Each row is followed by its class.
 -69   71 -114   33 -149  -69   18   -5  -27   72 -161  -33 -122 -145   36  -73   64 -208 -189 -135 -154  -34  -13 -100   26  150 -140  -55   -7   43  -12  -60   74  -10   65  -27  169 -> Vite
-105   65   63 -306  -58  348  371  115 -217 -231  336  285  206 -113  -46 -329 -185 -195  197  532   95 -143 -134 -195 -140  315 -252 -291   29  170   16 -192  -20 -544 -266  -39 -674 -> ninik
  44  -27   84  -40   78   62   22  -36    8  -82   71   24   79   71   64  137  -20  135   65  -94  119   39   65  172  -92 -283   43   48    6  -66  -62   55  102   57  140   18   34 -> Faz
 -43   17  -11 -181 -356   21  220 -158 -107   -4  -62  -55  -42 -384   12 -593  254   13  129  293 -207   90 -290 -250  146  344 -125  -85  -65  163  106    1 -107   63 -202  180 -281 -> Busum
 -58    5 -148   -3 -146  133  119   43  -93  108 -190   78  -68 -177  -48 -171  -19 -415 -147   93 -200  -71 -249 -321   35  434 -233 -200   25  179   91 -137  -53 -339 -292  -71  -41 -> Pemod
 -39   35  -90  157  -30 -239  -67  -39   73  164 -187  -95 -142  -35   -4  175  189   14  -76 -217 -169  124  -41  110  127  -36   86  150   43  -82  170  -29  -70  269   51    3  319 -> dodu
  12   -3   64  -57  -61  -49  -25  -39   42  -64    0 -129  -51  -71   82  -62   80   76   48  -84   11   93  107  151  -26 -221   75  133  -21 -141 -116   99   27  201   71   32   87 -> Faz
  91   21  187 -193   91  447  198   56 -142 -293  293  205  293   73  -56    9 -319 -208  196  369  261 -206   61 -120 -218   11 -221 -165   26   18 -252  -18  141 -514  -96  -47 -406 -> mas
  -6   94  -51  147  409   86 -144  296   52  -51  -75  269   37  482  -78  711 -512 -508 -227 -280  149 -392  366   72 -299  -57 -172 -130  144   91 -198 -201  252 -573  154 -401  325 -> dabo
-107  212 -166   97  -78 -211   69   93  -47  111 -184  268  -53   87 -206  157 -144 -472 -251 -174 -148 -459   39 -163   45  640 -361 -239  144  359  218 -149   10 -512 -139 -270  162 -> Fip
 115  -48  236  -88  120  150  -78 -118    4 -174  279  -60  143   94  -34   64   -9  353  259  160  211   81  160  179  -59 -396  146  148  -36 -202 -106  193    7  204  115  183 -209 -> Kor
 -91   80 -253  233  113 -147 -155  179   27  157 -286  216 -158  251  -95  485 -260 -542 -406 -448  -98 -383  189  -27  -84  322 -246 -211  133  244   58 -248   77 -433   67 -304  409 -> dabo
  -9  -20 -107   18 -155   52   34  -44  -62  112 -207  -40  -81 -212   10 -184   93 -119  -63   33 -143   38 -181 -205  120  242 -107  -20  -24   59   34  -62  -28  -44 -126   89   30 -> Kor
  28   70  178 -155  136   65  179   60  -21 -240  267  136  191  130  -99  -19 -150   20  204  154  189 -154  150   95 -129 -124  -40  -41   53   17  -76   99   17 -150   -1    3 -266 -> mas
  29 -109   92   -5  125  -25  -41  -47   43  -65   69 -103   43   44   96  138   26  311   67  -97  103  234   71  244  -77 -487  192  160  -36 -175  -65   48   54  319  216  127   75 -> dabo
  11   10    5   82   28  -59 -104  -43   26   70  -48  -30  -69   55  -47  191   61  -20  -31 -123  -40  -42   64   66   33   -4   32    6   18  -17   66    8  -38   84   92   22  155 -> Kor
-103    2 -211  122 -370 -251  -68 -256   -1  296 -373 -183 -330 -405   48 -292  535   82  -93 -158 -454  205 -380 -152  401  338   -1  111  -10   28  359  -29 -195  454 -102  216  199 -> Pemod
  24    9  102    4  238  144  -33  129  -15 -139  152  160  100  216  -66  312 -252  -75   31  -20  162 -235  220  105 -204  -81  -59  -80   56   -7  -70  -79   91 -272  131 -118  -77 -> Faz
 -21  -37  -77   11 -170  -61   23 -105   23   66 -174 -111 -131 -242   52 -244  280   15   17  -37 -218  107 -177 -105  128   74   -6   10  -42   74   64   30  -96  233  -48  132   82 -> Kor
 -26  118  -56  110   94 -301  -59   79   72   44 -137  139  -48  205 -112  273  -98 -180 -174 -336  -16 -272  243   96  -42   94  -85  -50  107  157   84  -10   38 -117  105 -154  298 -> Busum
-121  108  -48  -14 -137    1   78  -26  -93  -35  -49  129    3 -135 -110  -58    3 -150   13   86  -84 -145  -73 -131   38  273 -184 -103   18  199  121  -39    1 -273 -125  -83 -125 -> Busum
  35  -54  128  -45  162   70   22    0   22  -90  154   20  115   95   20  204  -39  157  140   31  142   70  133  205  -96 -293  114   52    1 -131  -93   -6   27   85  165   18  -57 -> Busum
  -2   31  223  -98  252  220  119   88  -59 -253  367  150  249  213 -101  235 -275   27  230  253  281 -120  196  161 -214 -265  -12  -32   31  -57 -117    5   72 -241   32  -66 -264 -> mas
  30  -16  146 -231  -18  228  161  -51  -78 -246  236    7  167 -122  -23 -307   -7  116  276  376   82   35  -24  -60  -99  -84  -44  -59  -62   57 -111   59   17  -77  -59  113 -394 -> Vite
-132  173 -124   21  -59 -210   82   33  -52   68 -106  158  -41    3 -183   34  -22 -338 -154  -51 -175 -289   13 -127   40  467 -255 -188   96  255  213 -129  -37 -261  -96 -143   39 -> dabo
  70  -93  122  -42   41   19  -54 -111   48  -36  162 -135   29  -37    9  -22  143  323  195   67   83  197   28  160   43 -221  189  139  -38 -170    1  103  -87  323   50  206  -79 -> Fip
  93  -44   -9    3 -158   50   36 -186  -11   55 -166 -149  -65 -183   78 -127  231   24   29  -16 -159  174 -173  -44  132  -63   12  102  -26 -112   -1  115  -54  263  -58  188   48 -> dodu
  50   -5  -12 -158 -133  249  234  -54 -151  -40   -7   52   68 -215  -50 -389   61 -209   31  333  -68   50 -270 -322  -13  230 -145 -159  -41  113   17   -3  -45 -224 -271   91 -340 -> ribav
  77  -43  280 -227  250  325  155   22  -52 -325  451  102  260  140   45   46 -190  190  313  321  343   42  123  193 -234 -422   88   11  -11 -158 -200   35   97  -69   78   71 -421 -> ninik
 -12    4   47  -61 -168   -5   62 -150  -57  -18   22  -68   39 -196  -24 -161  189  147  172  146  -98  135  -97   -1  126   28   23   72  -24  -23  109   47 -114  168  -89  113 -139 -> Busum
  38  -83  147 -320 -209  255  264 -231 -177 -118  295 -132  167 -396   21 -637  258  392  389  626   40  429 -315  -76  105  -18  138   65 -132 -103   33   14 -144  271 -155  352 -657 -> dabo
  60  -32 -142  376  147 -275 -307  192  255  131 -356   61 -167  353  146  720 -123 -281 -394 -812  -83 -229  320  233 -136 -171  -55   -5  120   37  -37  -92  102   45  307 -234  798 -> Busum
 121  -69  215 -333 -317  237  203 -445 -174 -158  280 -205  132 -450   21 -749  423  507  496  586   26  408 -272 -105  189  -93   87  136 -151 -154   27  235 -190  440 -152  505 -673 -> Kor
 204 -127  338  -16  339   47  -16  -14  127 -247  288 -176  149  145   73  339   39  489  352  -41  255  182  286  474 -153 -845  403  337  -31 -480 -263  282   73  474  415  152   78 -> dodu
 -50   63 -252  306  -97 -536 -103    5  170  357 -458  -51 -302   21  -55  207  273 -209 -378 -567 -393  -76  -22  -15  198  269    0   45  103  145  320  -35 -137  297   47  -93  637 -> Fip
 -37  -22 -139  233 -109 -311 -106 -124  118  262 -311 -139 -220  -83  131  229  311   43 -207 -409 -243  158  -94  140  189  -17   86  148   10  -71  154  -87  -19  467  183   51  514 -> Fip
  14   28 -236  216 -113 -112 -129   -9   49  278 -429  -57 -234  -74   49  163  133 -335 -320 -316 -287   17 -129 -184  132  193  -98    4   40   13   65  -88   25   32  -20  -70  459 -> Busum
  36   27  187 -169  -38  119   79 -121  -94 -182  258   11  193  -63  -72  -79   -2  255  308  279  136   54   66  123  -27 -122   23   68  -21  -91   -2   97  -14  -16  -11  107 -306 -> Pemod
  34  -45   32  156  252  -73 -112   97  149   -6  -10   48  -10  275   88  531 -107   28  -78 -399  130   -4  261  334 -157 -404  108   95   81 -132 -101  -36  120  141  316  -71  379 -> dodu
  75   25   75   53  -39 -280  -58 -173  106    2  -81 -135  -34   15   14   76  229  255   54 -231  -90   59   92  175  103 -236   87  185   19  -91   71  184  -44  458  164  140  237 -> Fip
  22  -44   19   72  213  -38   32  111   60   10   36   64   63  205   51  371 -108  -14  -86 -180  103  -18  155  222 -153 -256   67   22   38  -86  -42 -110   92   31  203  -90  181 -> Faz
 -96    8 -184  140 -235 -223   42  -82   -1  226 -254  -22 -142 -208  -93  -18  232  -84 -137 -121 -262   89 -162  -90  182  335  -46  -14   39  150  271 -119 -121   92  -43    7  172 -> ribav
   0   61 -129   60   76   63   29  140  -41   76 -191  160  -40  112  -83  210 -238 -479 -244 -131  -50 -259   37 -160 -124  263 -257 -204   80  153  -34 -120  105 -491  -64 -187  181 -> dodu
 103  -52  -59  234  232 -127 -154  198  178   54 -198   34  -52  344   52  539 -194 -173 -250 -504   12 -125  272  190 -226 -279   26  -45   49   38 -109  -38  101  -31  292 -191  539 -> ribav
   1  -13  -10   31    8   12  -38   73   38  -66    7   17   -6   79   39  125 -184 -135 -102 -113   64  -85  144   45  -99  -84  -45  -38   12  -22 -196    0  115  -94  104  -95  115 -> Pemod
  75  -40  106    5  154   38  -93   99  104 -166  149   -4   68  229   47  280 -228    7  -27 -136  231  -69  311  222 -220 -410   78   36    8 -114 -287  136  180  -30  212  -83  133 -> ninik
  26   39 -130  161  -12  -95  -85   41   28  146 -278   36 -147   51   -3  276  -44 -312 -238 -338 -129 -100   33  -27  -31  118 -144  -53   86   17   41  -79   72 -145   73  -84  418 -> dodu
  20   60  184 -348 -179  100  332 -212 -186 -217  274   -5  210 -279 -114 -677  173  260  352  560   58  133 -209 -129   78   65  -13  -13  -72   74   79  161 -107   83 -206  286 -648 -> mas
-148   46 -304  318  -35 -428 -134  118  109  348 -509   40 -316   26   81  369   79 -326 -484 -709 -314 -172   39   64   99  308 -115  -33   87  141  180 -256   32   49  190 -219  755 -> Fip
 -87  114 -108 -185 -277  191  259   86 -198 -110   36  246   86 -227  -73 -489  -77 -402  -38  318 -107 -278 -245 -386  -54  643 -416 -390  -26  377  100 -143  -29 -605 -348  -84 -424 -> Fip
  11  -96   94 -194 -492  -56  280 -334 -115  -29   40 -274   -5 -624   64 -765  539  411  330  393 -291  428 -416 -208  328  198   75  166  -67  -90  234  129 -318  570 -237  441 -460 -> dabo
  23   -2   85  -47   86   84  -10   65    5 -172   97   29   51   80   34   91 -203  -65   17  -18  165  -85  200  104 -191 -192  -24  -19  -12  -39 -242   25  108 -135   97  -55  -14 -> dodu
-120   82 -194  221  -21 -282  -66   99   38  184 -346   51 -187   16  -49  291  -21 -312 -301 -436 -216 -117   61    4   25  172  -97  -39   97  158  153 -158  -42  -96   42 -182  460 -> mas
-269  139 -271   78   74 -115   65  223  -46  125 -219  287 -154   62 -103  255 -225 -652 -362 -241 -219 -394    5 -127  -82  570 -332 -309  128  360  142 -391   32 -582  -97 -397  202 -> dodu
 167   68   94  184  446   79 -191  244  183  -89   25  170  137  656   10  899 -510 -182 -141 -456  252 -309  495  324 -349 -516  -51   16  112  -81 -307   28  300 -269  347 -342  528 -> Fip
   2  -19  115 -127   63  195  -15  -48  -55 -125  179    7   76   22  -55   -6  -51   62  171  164  107   33   42   73  -75 -128    9   -8   -8  -85  -38   41  -15  -51  -17   75 -226 -> dodu
 148  -62   38  173  145   -4 -141   -3  140   47 -124  -57  -17  188   82  445  -41  -44  -93 -274   56   33  148  152  -56 -330   80  131   33 -194 -174   58  133  158  221  -28  373 -> Busum
 -37   -2 -191  435   74 -478 -351   21  230  278 -414 -110 -270  154  -11  626  108   -6 -315 -742 -143  -33  212  285   83 -182  124  199   66  -89  104   35   65  295  341 -134  824 -> Faz
  69  -12  275 -255  -75   24  159 -186    1 -225  326 -133  157 -129  -40 -359  192  458  426  349   84  245  -15  163   35 -276  162  125  -36 -132   27  250 -130  353  -20  297 -426 -> Vite
 -67   75 -149  111  -35 -112  -62   38  -53  126 -220  129  -93   52  -82  153 -117 -269 -241 -256  -63 -197   56  -88   -8  309 -194 -171   68  230  137 -157   31 -288   21  -67  205 -> Vite
 189  -78   59  105   56   -5 -130 -159  112   40 -131 -230  -39    2  116  157  163  217   65 -189   27  303    9  167   73 -495  206  301  -28 -301 -152  178   47  459  174  190  292 -> mas
  48  -18   93    5  -61  -74   36 -111   47  -48   36  -88   37  -75  -20   13  173  267  221   43   15  141   31  150   42 -199  120  127   -5 -102   17  109  -45  248  133  109  -32 -> Faz
  16  -40 -132  131 -130  -73  -65  -91   34  193 -303 -139 -167 -156   44   10  170 -108 -185 -205 -264  124 -163  -98  116   42   -7   45  -14  -21   58   21   -5  192   -5   52  332 -> Pemod
 -46   24  -58  126  219  -60  -44  146   35   39  -62  149    3  228  -11  492 -221 -179 -200 -305   58 -140  190  137 -150  -72  -38  -54   84   50  -26 -188  114 -190  180 -206  291 -> ribav
  51   60  110   55  190 -158  -33   38  105  -75  111   44   57  208  -68  327  -45   72   63 -168  101 -108  236  254  -91 -222   44   71   83 -127   -1   96   44   86  188  -12  169 -> dodu
 -13   23 -103  127   73 -116  -78  129   73   42 -192   32 -121  136    2  240 -163 -262 -244 -356  -45 -140  210   68 -141  -82  -92  -38   47   26 -109  -32   92 -104  160 -153  352 -> dodu
-112   49 -266  175 -148 -253  -93  -31  -15  302 -359   21 -248  -93  -78   67  143 -307 -307 -282 -313 -113  -88 -134  165  461 -129 -126   36  195  253 -178 -110  -39  -48  -71  307 -> Busum
  64 -107  420 -406  -14  415  311 -164 -160 -379  616   11  383 -182   40 -470  -20  528  547  686  391  261  -86   79 -125 -298  127   48 -125 -137 -133  130  -18   98  -97  317 -842 -> Busum
 -65   67 -104    7 -248 -222  125 -100  -40   87 -203    2  -51 -171  -84 -228  150 -135  -84  -90 -203  -63 -157 -154  146  308 -153  -82   25  214  195   18  -97   28 -126   69   73 -> mas
  69  -79   77    5    1  -64  -80  -83   96  -65  -88 -164  -64   -9  150  -28  153  216   56 -207  -50  155   40  167   -6 -403  131  124  -32  -99  -64  139    0  414  161  193  186 -> Vite
 102  -69  107  -22 -102   -1  -52 -209  -12   -6   36 -192   13 -149   46 -195  265  348  202   79   10  266  -73   87  124 -197  146  166  -67 -191   51  174  -95  430   38  304  -82 -> dabo
 157 -116  192   36  129   97  -77  -59  123 -126  111  -84   93  128  124  243   36  193  137  -92  146  108  169  218 -127 -488  159  131  -29 -184 -196  121   70  312  241   73  116 -> Busum
  27  -39  -77   50 -182   45   34  -79  -14  126 -178  -96 -127 -240   28 -255  236 -102  -46   87 -205  183 -274 -238  121  185  -17  -16  -31   14   80  -14  -75  136 -114  112   10 -> Fip
 -74   23   68 -145   29  197  195   52 -150 -153  196  199  171  -36  -35  -91 -216  -61   62  224  173 -108  -28  -73 -118  135 -156 -163    1  120  -42 -112   71 -367 -100  -11 -342 -> Fip
  67  -30   82   -2  106    7  -47    7   43 -138    5  -82   34   97   55  133 -151   74  -18 -124   79  -13  251  152 -110 -341   48   80  -22  -78 -261   81  129  101  254  -17  100 -> Vite
  12  108    0  201  233 -305 -130  107  149   34 -107  129  -28  392  -92  609 -179 -138 -172 -460   42 -286  371  260  -98 -117  -59   24  167   43   78    2   85  -64  229 -191  446 -> ninik
   2   58   45    3  -27 -191   15  -31   47   -5    6    8   17   31  -90   27   58   83   27  -74  -27  -68   89   75   19   10   -5    7   28   57  101   99  -31   84   60   12   57 -> Busum
 -49  -43  -20  -39  -66  -11  129  -70  -50    9   18   -2    9 -150   28 -153   73   93   17   67  -29  127 -140   -4   31   14   12  -45  -32   55   68  -27  -30   71  -30  109  -99 -> Pemod
